Below are the code and all the weights of a small trained network. Each question names an input and a target symbol and asks about switching units off, where a switched-off unit gives its printed mean instead of its output.

import numpy as np


def w(rows, s, z=0):
    codes = np.array(rows[::2]) - 128.0
    scale = np.full(codes.shape[1], s)
    scale[-1] = z or s
    return codes * scale


def f(y):
    return np.maximum(y, 0)


def softmax(a):
    e = np.exp(a - a.max(-1, keepdims=True))
    return e / e.sum(-1, keepdims=True)


def log_softmax(a):
    a = a - a.max(-1, keepdims=True)
    return a - np.log(np.exp(a).sum(-1, keepdims=True))


def net(x, mask):
    ids = ['δζθμπσ'.index(c) for c in x.split()]
    T = len(ids)
    res = E[ids] + P[:T]
    r = res
    for j in range(3):
        rows = slice(4 * j, 4 * j + 4)
        q, k, v = (r @ M[0][rows].T for M in (Q, K, V))
        z = softmax(np.where(np.tri(T) > 0, q @ k.T / 4**0.5, -1e9)) @ v
        o = O[0][rows]
        res = res + np.where(mask[j], z, o[:, -1]) @ o[:, :-1]
    y = f(res @ A[0][:, :-1].T + A[0][:, -1])
    res = res + np.where(mask[3:7], y, B[0][:, -1]) @ B[0][:, :-1]
    return log_softmax(res[-1] @ U[:, :-1].T + U[:, -1])


Q, K, V, O, A, B = {}, {}, {}, {}, {}, {}
E = w([
[201,215,129,181],'δ',
[45,133,79,130],'ζ',
[83,148,42,178],'θ',
[136,127,122,254],'μ',
[155,4,175,114],'π',
[82,179,223,141],'σ',
],0.0097)
P = w([
[70,199,80,160],'0',
[68,185,90,169],'1',
[75,164,134,170],'2',
[74,105,170,174],'3',
[106,72,193,193],'4',
[105,3,219,210],'5',
],0.0037)
Q[0] = w([
[116,219,206,204],'h0',
[100,155,84,133],'h0',
[225,144,143,89],'h0',
[176,128,61,72],'h0',
[80,117,77,106],'h1',
[123,171,118,147],'h1',
[174,31,192,106],'h1',
[81,188,115,196],'h1',
[156,120,132,94],'h2',
[114,78,170,253],'h2',
[152,82,108,68],'h2',
[90,172,119,185],'h2',
],0.018)
K[0] = w([
[153,101,147,250],'h0',
[132,117,168,119],'h0',
[187,109,61,114],'h0',
[163,115,116,64],'h0',
[144,87,110,181],'h1',
[108,138,133,144],'h1',
[177,131,138,38],'h1',
[105,147,168,168],'h1',
[153,142,127,137],'h2',
[83,107,202,177],'h2',
[145,153,85,143],'h2',
[90,104,140,99],'h2',
],0.023)
V[0] = w([
[18,67,180,121],'h0',
[120,93,119,153],'h0',
[132,54,98,179],'h0',
[135,64,103,173],'h0',
[63,149,240,17],'h1',
[119,90,209,187],'h1',
[222,57,195,178],'h1',
[156,125,89,160],'h1',
[48,14,125,126],'h2',
[78,129,207,79],'h2',
[65,103,9,165],'h2',
[107,88,142,123],'h2',
],0.014)
O[0] = w([
[181,172,205,223,132],'h0',
[150,173,121,107,177],'h0',
[177,222,125,95,217],'h0',
[171,208,123,95,206],'h0',
[66,20,215,171,1],'h1',
[127,171,195,195,248],'h1',
[225,146,175,215,141],'h1',
[150,165,90,109,159],'h1',
[110,195,112,8,115],'h2',
[54,210,177,143,142],'h2',
[211,107,174,34,143],'h2',
[112,158,116,89,121],'h2',
],0.014,0.006)
A[0] = w([
[99,7,184,51,168],'n0',
[240,85,114,77,90],'n1',
[233,106,69,55,3],'n2',
[254,10,133,96,172],'n3',
],0.0095,0.0026)
B[0] = w([
[177,171,222,9,143],'n0',
[148,65,151,129,222],'n1',
[107,65,175,181,254],'n2',
[68,250,60,94,171],'n3',
],0.012,0.021)
U = w([
[102,109,52,151,132],'δ',
[161,139,139,66,33],'ζ',
[120,88,105,94,253],'θ',
[228,86,158,181,126],'μ',
[176,253,98,99,216],'π',
[90,132,171,180,34],'σ',
],0.0054,0.0029)

Each question gives the input, a string of symbols that net reads in full, and the target symbol t.
The units are the heads (4 rows each of Q, K, V and O) and the neurons (one row each of A and B). Each row of codes is followed by its name. A weight is (code - 128) times the scale printed after its matrix; where a second scale follows, it is the last column's (O, A, B and U).
mask holds one flag per unit, heads first, then neurons. A switched-off unit (its flag False) gives its mean, the last column of its rows in O or B, instead of its output. The means were averaged over made-up inputs and are rounded, as every weight is.
A unit's drop is (log p(t) with every unit on - log p(t) with that unit switched off) / (log p(t) with every unit on - log p(t) with every unit switched off).
The circuit of an input: a set's keep is (log p(t) with only the set's units on - log p(t) with every unit switched off) / (log p(t) with every unit on - log p(t) with every unit switched off). Starting from all 7 units, units are removed one at a time, each time the one whose removal leaves the highest keep (on an exact tie, the one counted first), for as long as the keep stays at least 0.8.
units of the circuit, in order: the units of the circuit, biggest drop first
k most important neurons: the k neurons with the biggest drops, biggest first
which heads matter: for each layer, one digit per head in row order, 1 if its drop is at least 0.15 and else 0, layers parted by /
drop when u is switched off: that unit's drop, to one decimal
input μ μ μ ζ, target μ: 3 most important neurons : [n2 n3 n1]
input θ σ μ μ θ, target π: which heads matter : 010
input μ δ μ σ θ μ, target π: which heads matter : 100
input μ μ μ δ, target μ: units of the circuit, in order : [n2 h2]
input δ μ θ μ σ, target π: 2 most important neurons : [n2 n1]
input μ θ μ δ, target μ: which heads matter : 011
input θ δ σ σ θ, target σ: units of the circuit, in order : [h0 h2]
input δ σ θ, target δ: which heads matter : 110
input δ σ δ, target θ: 2 most important neurons : [n2 n0]
input δ ζ δ θ δ, target θ: units of the circuit, in order : [h0 h1]
input μ μ δ μ δ π, target π: units of the circuit, in order : [n3 h2]
input σ δ ζ, target ζ: 2 most important neurons : [n0 n2]
input δ μ μ ζ σ π, target π: units of the circuit, in order : [n3 n2 h1]
input ζ σ π μ μ θ, target π: 2 most important neurons : [n2 n1]
input π π δ σ σ ζ, target σ: units of the circuit, in order : [h0 h2]
input θ θ ζ, target θ: units of the circuit, in order : [h1 h2 n2]
input μ σ μ, target π: which heads matter : 000
input σ σ π, target σ: units of the circuit, in order : [h2 h0]
input μ δ μ σ μ ζ, target π: which heads matter : 011
input μ μ μ μ σ ζ, target π: which heads matter : 010
input μ ζ σ π σ δ, target σ: which heads matter : 011
input δ σ π σ, target σ: units of the circuit, in order : [h2 h1]
input μ μ μ μ σ, target π: drop when h2 is switched off : 0.1
input σ δ σ μ, target σ: drop when h0 is switched off : -0.1
input μ δ σ σ μ, target σ: drop when n3 is switched off : 0.4
